Rows, each with roughly how far along a hidden order it lies (0 to 20)
[-46   7  -2  14 -10  -1   2  10   3  -4 -13  -2   2  18  -7  -5   0   0
   1  13  -4  -8   1  -4   3  -1] => 19
[ 34  -1   6 -17  11   5 -14  -4   9   2   8 -14   7 -13  10  -3   3  -4
 -12  -7   1   3  -6   9   2   1] => 7
[-25   0  -3   9 -11   4   9   6  -2   4   7   1   7  27  -2   2   8  13
  -8   7  -5  -3  -2  19 -11   4] => 8
[ 25   5   4   0   7   4 -14   4  -3   9   8 -15  -5 -39   8   2  -1  13
  -5  -8  -9   4   2 -19   2  15] => 4
[-56  -2  -2 -20   3   2 -11  -5   8  -4 -11  -6   2 -28   7   1  -2  -2
  -3  10   2  -2  -4  18   1  -4] => 9
[-22   3  -1 -12  -1 -13   2  -2  -1   1  22   0  -7  -3  -5   7   0  10
  -1  13   4   1   0   2 -13   7] => 7
[ -3   0   5 -17  -8   8  -8  14  -3   1   1   0  -1   3  14  -3   1   4
  -5   4  -5  -1  10  -1   8  10] => 14
[ 22  -4  -7  -1  -2   1   7  -3 -11  -5 -19  -1 -25  13 -12   3   6 -12
   1  11  -1  -4  -4   3  -1   2] => 13
[-41   1   0  -3 -10  -3   0  -7   2   5   5  -9   4   5  -9  -1   2   2
  -1   1   2 -30  -6  -7  -4   1] => 14
[ 16   5   1 -15   8   5 -12  15   3   0   0  -2  -1   2  10  -1  -3   3
  -6  -7   2   4   2  17   8  10] => 16
[-12  -4   0 -22  -3   3   2  10  -1   9  -4  15   1 -20   2  -3   2   0
 -10   8   0  10   0  21  11   8] => 17
[ -1  -1  -9 -12   5   6   8   9  -8   2   7  -7  -8   4  10  -7  -5  -9
  -7   7   1  -6   6   3  -7   7] => 8
[ 27  -2   1   6  -1   0  -9  -5   2   3   2  -1  19 -35  -2   0  -4   8
  -3  -3   3   4  -2  26  -7  -9] => 0
[-18   1   3 -11 -15   4  13  -2 -12   6 -16  -8   4 -18 -11   0  -6  -4
  -3  -3  -2  12   7 -26   1   3] => 3
[ -8  -3  -4   4   5   1 -18 -11   5   1  -4  15   0  27   2   1  -7  20
   0  -7  -3   2  -1  -9   8   5] => 20
[  4  10  -5 -11   8  -5 -10 -10   4   1   7  -5   2 -28   2   3  -1 -10
  -8   0  -8  -3  -5   4   3   9] => 11
[ 33   0   2  10   9   7 -15 -13   6  -4  10 -12   0  27  -9   4  -2  -3
   2  -4  -3   5  -4   1   2   0] => 5
[-48  -7  -1   8 -12   3   4  10   1   1   1  -8   9  14   7  -5  -2  -4
  -7  -7  -1   2  -2 -13   2  16] => 8
[-26  -1   4  -7   5   4   2  -1   3  -3  34  -6  -4  13  -7   5   1  -4
  13   8   7  -5  -2  -2  -5 -28] => 7
[-43   2  -1  13  -9   4 -12  16  -3   6  -3   2  -6   2  -8  -3  -4  -8
  -3  10  -7   3   3  12  10   8] => 13

Part 2:
[ 21 -13  12  20 -11   3   1  12  10 -11  21  18  -2   0  -5   0  -9 -15
   5] => 12
[ 27 -14  12  23 -18   1   1  15   3 -21  -2  -4  -5   6  10  12  -3 -20
   7] => 8
[ 11  -5  10  -4  -8 -17  -5  17 -15  -6  -1   5   6  15   6  15  -1  12
  19] => 8
[ -1 -16  39  19 -18  -7   1  18  37   9   8 -30 -24  12  -8   3 -18 -26
 -19] => 1
[  8  -9  11  -3  -4  -7  -8  18 -26  -7  -3  -1   9   9   8  11  -2   4
  13] => 2
[  8  -4  16  14  -9 -20  -2  16  -9  -5  -2  -8  -1  13   3  20  -4   8
  15] => 10
[ -3   6  -7   4  -6  13  -5   5 -29  -9 -16 -13  14  -1  15   6  10   3
  16] => 10
[-44   6  16  48 -10 -36  -8  17 -19   3 -51 -27   9  26   1  53  -9  18
  27] => 9
[ 17  -8   2 -15   2 -20  -5  19 -16 -11  11  17   6  12   6  12   0   7
  21] => 1
[  4  -6  10  33 -11   3 -12  12 -26 -11 -17 -18   7  -2   6  19   1  -3
   7] => 10
[ 23 -29  18  21 -15  24  -5  25  -6 -17  25  28  14 -10  -5   5 -17 -36
  -6] => 8
[ 8  4 -8 17 -9 -1  0  0 -5 -3 -2  0  1  2  8  9  3  3 12] => 18
[ -6   7  36  32 -21 -37  -1  12   4   9 -33 -63 -35  24  10  28   0   9
  -1] => 5
[-17   9  10  13 -11  15  -7   2 -12   8  -5   2  17   4   7   5  -4   2
  19] => 18
[  5  -3   5  36  -8   1  -8  15 -29 -11 -18 -18  11  -2   7  18   2   0
  13] => 13
[-10   3   7  14  -9 -26   1   2   1   0 -12 -13  -7  19   8  21   0  14
  17] => 8
[ 26 -15  -8  20 -15  26   5   8  -4 -24   7  12   4 -12  16   0   1 -31
   1] => 16
[ 11 -15  12  29 -16  17  -3  17   0 -13  -1 -12   0   1   9   7  -4 -29
  -1] => 6
[ 34  -9 -23 -12 -10  11  12  -6   1 -29  11  30   3   1  24  -2   6 -27
  17] => 11
[ 38 -23   0   6 -13   3  18   3  34 -22  30  51 -14   4   7   1 -12 -48
   1] => 11
[ 22   0 -26 -11 -11  20  10 -13  -7 -24   7   6   1  -2  30  -6  14 -13
  15] => 15
[-23  11   0  26 -12 -16   1  -4 -13  -2 -35  -4   6  21  16  36   3  15
  33] => 17
[  8 -11   5  -2 -12  -8   3  11   7 -23 -14 -16  -8  14  24  12   0 -20
   9] => 0
[-14  11  -4  29  -8  -5  -3  -1 -14   2 -26 -27   1   3   9  14   5   7
  15] => 17
[-15  -2  12  14 -11  16  -8  14 -13  -6 -19 -37   1   3   8   7   1 -13
  -2] => 4
[ 18 -14  -8  49  -8  19   0  13 -19 -26   1  25  23 -15   0  19  -7 -28
  11] => 20
[ 14 -14  22  46 -11 -18  -1  25  -4  -9  -6  -6  -2   8  -2  27 -12 -23
   5] => 10
[-17   1  13  24  -9 -28  -6  15 -15   3 -25 -16   4  17   2  32  -6  19
  23] => 9
[ 10 -14  -4  25 -16  15   4   8   2 -25  11  32  13  -1   8  11  -7 -30
  14] => 17

[ -4  12  -5   0 -11  10  18  13   6 -20  19   3   2  -3  -1 -18  -3   0
  46  -4  -2  13   1  35  -1  30  -8   0  -6   5  -5  -8  14 -39 -12 -12
  19   4] => 14
[ -4  16  -5   9  11 -12  13 -10  10  -9  12   6  -5  -6  22  -5  -6  -1
   9  -6  23  16  -8   8  -9  31   6  -8  -1  19  -5 -34  13 -15 -15  18
  -5 -20] => 7
[  9  -3   9  -5  12  -5  -2  -3  -7 -18   5  -7  -2  12  -6   8   5  16
  -9 -11   3 -14  -5  -8 -14 -27   0  -5  -7 -10   2 -20  -9  31  37   9
  -2  15] => 0
[ 14   6   6   4  26  13  11  -8  32 -29   9 -17 -16  18   2  10   0 -35
  28  -8 -49  22 -16 -11  -2 -24  18  -7  19  -7  21  33 -25  -3 -31 -10
   8  18] => 12
[ -1   0  10 -13   3 -10  -5   3  -7  -3 -18  -1   0 -13 -12   8  11   1
  -4   0  10 -32  -1  -1  -4 -24  -4   4  -3 -55   6   4 -21   9  14  17
   4  12] => 1
[  5  12  11 -17  -4   8   3  19  -6  17 -21   0  30  10 -10  10  -5  -4
  -9   0 -57  11  -1 -18  19 -10   7   7  11  23  13  26 -13   8 -15   0
 -15  14] => 13
[  6  -5  -2  -2  -7  28   6   2  10   1  -4  -9   6   1  -3  -4  -6 -22
   3   3 -41  17  -2 -10  10 -13   4   0  12  11  17  33  -7  -4 -24 -10
 -10   0] => 14
[  2  18   6   6  12   6  16   5  17 -30  21  -1 -10   2   5  -9  -4 -12
  34  -5  -3  12  -6  15  -4  19   2  -9   2   2   1  -8   2 -36 -14   1
  15  -4] => 11
[ -6 -18 -29 -10 -13  11   3  23  -5 -10  -9 -10  11  -8  -1 -10 -17 -27
  17   1 -13   3   7 -10  26  22  -4  10  25  39   6   9  33 -14 -29 -15
  35  -7] => 20
[  4   2  11 -14  -2 -11  -3   0   2  -3 -12   1  -2 -12 -13  14  14   2
  -7   6  -5 -28  -5  -9  -1 -21   0   6   5 -55   4  14 -24   3   1  19
  16  16] => 3
[ 13   8  18 -13 -18  -8  -4   5   6  -1  -4   6  13   0  -8  23  12   4
   2   9 -30 -20  -9 -20  11 -22   2   9   5 -29   7  24 -30   9 -16   6
  19  15] => 6
[  8   7   8  12  33  -5   2  -7  15 -12  22   0 -31  15  11  -3 -18   7
   2  -6   8  13  -3 -19  -9  -6  14  -7   0  -4  -1  -2   7  -2  13  18
  -2  -7] => 3
[ -9  -7 -13  -3 -14   5  16  24  19 -21   8  -4   0   1  -4 -10  -8  -5
  54  -4 -22  16   2  19  10  24  -3   6  14   2 -11  13  24 -41 -25 -24
  29   9] => 18
[  2  27  -5  -2  15  -5  19  -8  11 -25  19   5   4  -5  20  -5   2   0
  10 -10  13  15 -12  13  -9  35   2 -13   9  24   3 -38   2 -27 -24  19
  -7 -20] => 10
[  4   2   8 -12   1 -11  -3   0  -1  -3 -13   0   1 -12 -13   9  12   4
  -4   3   0 -32  -4  -8  -4 -18  -2   5   5 -62   6  11 -23   4   4  18
   9  19] => 2
[  2  27  -6  -1  10  -2  19  -4   4 -20  23   4   8 -10  15  -6   2  -3
   7  -8  12   9 -10  24  -8  48  -3 -12   6  29   1 -40   7 -29 -21  16
  11 -17] => 11

[ -1   5  -2  -8  -1   0 -22   0   2   9  -2   8   2   1   0  -1   2   2
   6   4   1   2  10   0   0   1   0  -2  -2  -5   0  -2   3   5   3  -2
  -1   3  -1   0  -1  -3   2   0   2   0] => 10
[  0   2   1  -4   0  -2  -6  -9   2  -3  -1 -27   1   3   0  -3 -20  -5
   3   1   1  -4   5  -3  -1   4   2  -1  -1  -5   0  -3   3   5   7   1
  -2   2  -2   1  -3   2   0  -3   4  -2] => 12
[ -1  -3  -3  -4   0  -4   1  -5   0  -2  -2   1   0   4   3   2  32  10
   4  -1  -4   0 -14   0   1   0  -3   1   1   4   3   0  -2  10  -5   0
   0   0  -8   0   0   3   0   0   1   2] => 1
[ -1  -2   4   4   0  -3 -22   1   0   6   2 -15  -2  -1   0   0  -7   2
   4   2   0  -1   3   0   4   5   0  -5  -2  -4  -1  -6   3  -2   2   2
  -9   9  -7  -3  -5   0   5  -6   5   0] => 13
[ -1  -2  -1  -2   0   0 -15   3   1  10   0  -8   2   0   0  -2  -3   2
   5   4   0   2   5  -4   3   4  -1  -1  -2  -8   0  -4   4  -1  -3  -1
  -7   3  -3  -2  -3  -2   1  -1  -7   0] => 11
[  0   4  -8  -4   0   0   1   0   3   8   4 -11   3  -9   0   0 -17   2
   2   2   2   2  -2   0  11   5  -1  -2  -7  -1  -2  -1   6  -2  -1  -5
  -2   3  -1  -3  -3  -2   1  -5  -1  -1] => 15
[ -1  12  -3  -1  -2  -1  -4  -3   1   7   1  -2   5   1   0  -1 -18   2
   2   1   5   0   3   2  -1   3  -3 -10  -7  -3  -3  -4   2   5   1   1
   0   3   0  -1  -8   0   0  -4   1   1] => 15
[ -1  -3   0  11   0  -2 -32  -4   1  -6   0  11   1   4   0  -5  -6   3
   1   4  -1  -1   7  -1  -3   2  -2  -2  -2  -8  -1  -4   8   5  -2   2
  -8   3  -1   0  -2   2  -3  -4   2   0] => 5
[-1  1 -3 -3 -1  0  1  0  1  8  3 -1  6 -1  1 -1 -2  1 -1  1  1  0  0 -3
  3  4  4  0 -2  4  0 -2  1 -1 -2 -3 -6  1 -4 -2 -2 -5  1 -3 -6  0] => 9
[  0   2  -2   0  -1  -3 -40   1  -2   6   1 -20  -3  -1   0   1  -6  -4
   3   1   2   0   9   0  10   3   8  -7  -3  -2   1  -2   2   3  -2   0
  -1   1  -1  -2   2   3  -1  -7   5  -1] => 15
[ -1  -5   0   1   0   0 -40   2   0   6  -3 -17  -2   5  -1   0  -9  -1
   6   0   0   0   8  -1   4  -1   4  -1  -1  -2   1  -5   4   8   1   0
  -3   3  -5  -1  -2   2  -3  -5   4  -1] => 12
[ -1   5   0   9   0  -4  -3   3   0   9   4 -15  -2   3   0  -4 -12   3
   5   4  -1   0   3  -1  -1   4  -2   1  -3  -8   3  -4   8   2  -3   2
  -6   8  -5  -2  -3  -5   0  -5   2   1] => 7
[  0  -5  -1   0   0  -3  -6   3   0   7   1 -12   0  -3  -1  -4  11  -4
   4  -1   3   0   6   0  -5   1   0  10   3  10  -1  -3   1   3   0   3
 -10   5  -6  -1  -4  -1  10  -1  10  -1] => 20
[ -1  -5  -4   1   0  -1 -46   3  -1   6  -4 -12  -1   5  -1  -1  -5   2
   5   1   0   1   9   0   4  -1   6  -6  -2  -3  -1  -5   4   6   3   2
  -2   3  -6   0   2   2  -4  -5   5   0] => 13
[ -1   8  -2  11   0  -1 -33  -2   0   1   0  -2   3   4   0  -5 -15   4
   4   5  -5   1  11  -1  -3   5  -4  -2  -4 -17   3  -7  10  -1  -1   2
  -8   5  -7  -1  -3   3  -2  -6   3   0] => 6
[ -1  -8   4   1   1  -1 -34  -3   0   6  -3  11   9   9   1   0  24   2
   4   6  -1   2   7  -3  -5   2  -2  -5   2  -8   2  -3   7  -1  10  -2
  -3   5  13   0  -6   2  -9  -2   5   0] => 0
[  0   5   0  -1   0   1 -23   1   0  10  -3  -5   7   0   1  -2  -6   0
   3   1  -1   1   5   0   0   4   5  -1   0  -6   1  -2   3   3   0   0
  -8   0  -1  -1  -1   2  -3   1  -7   0] => 8
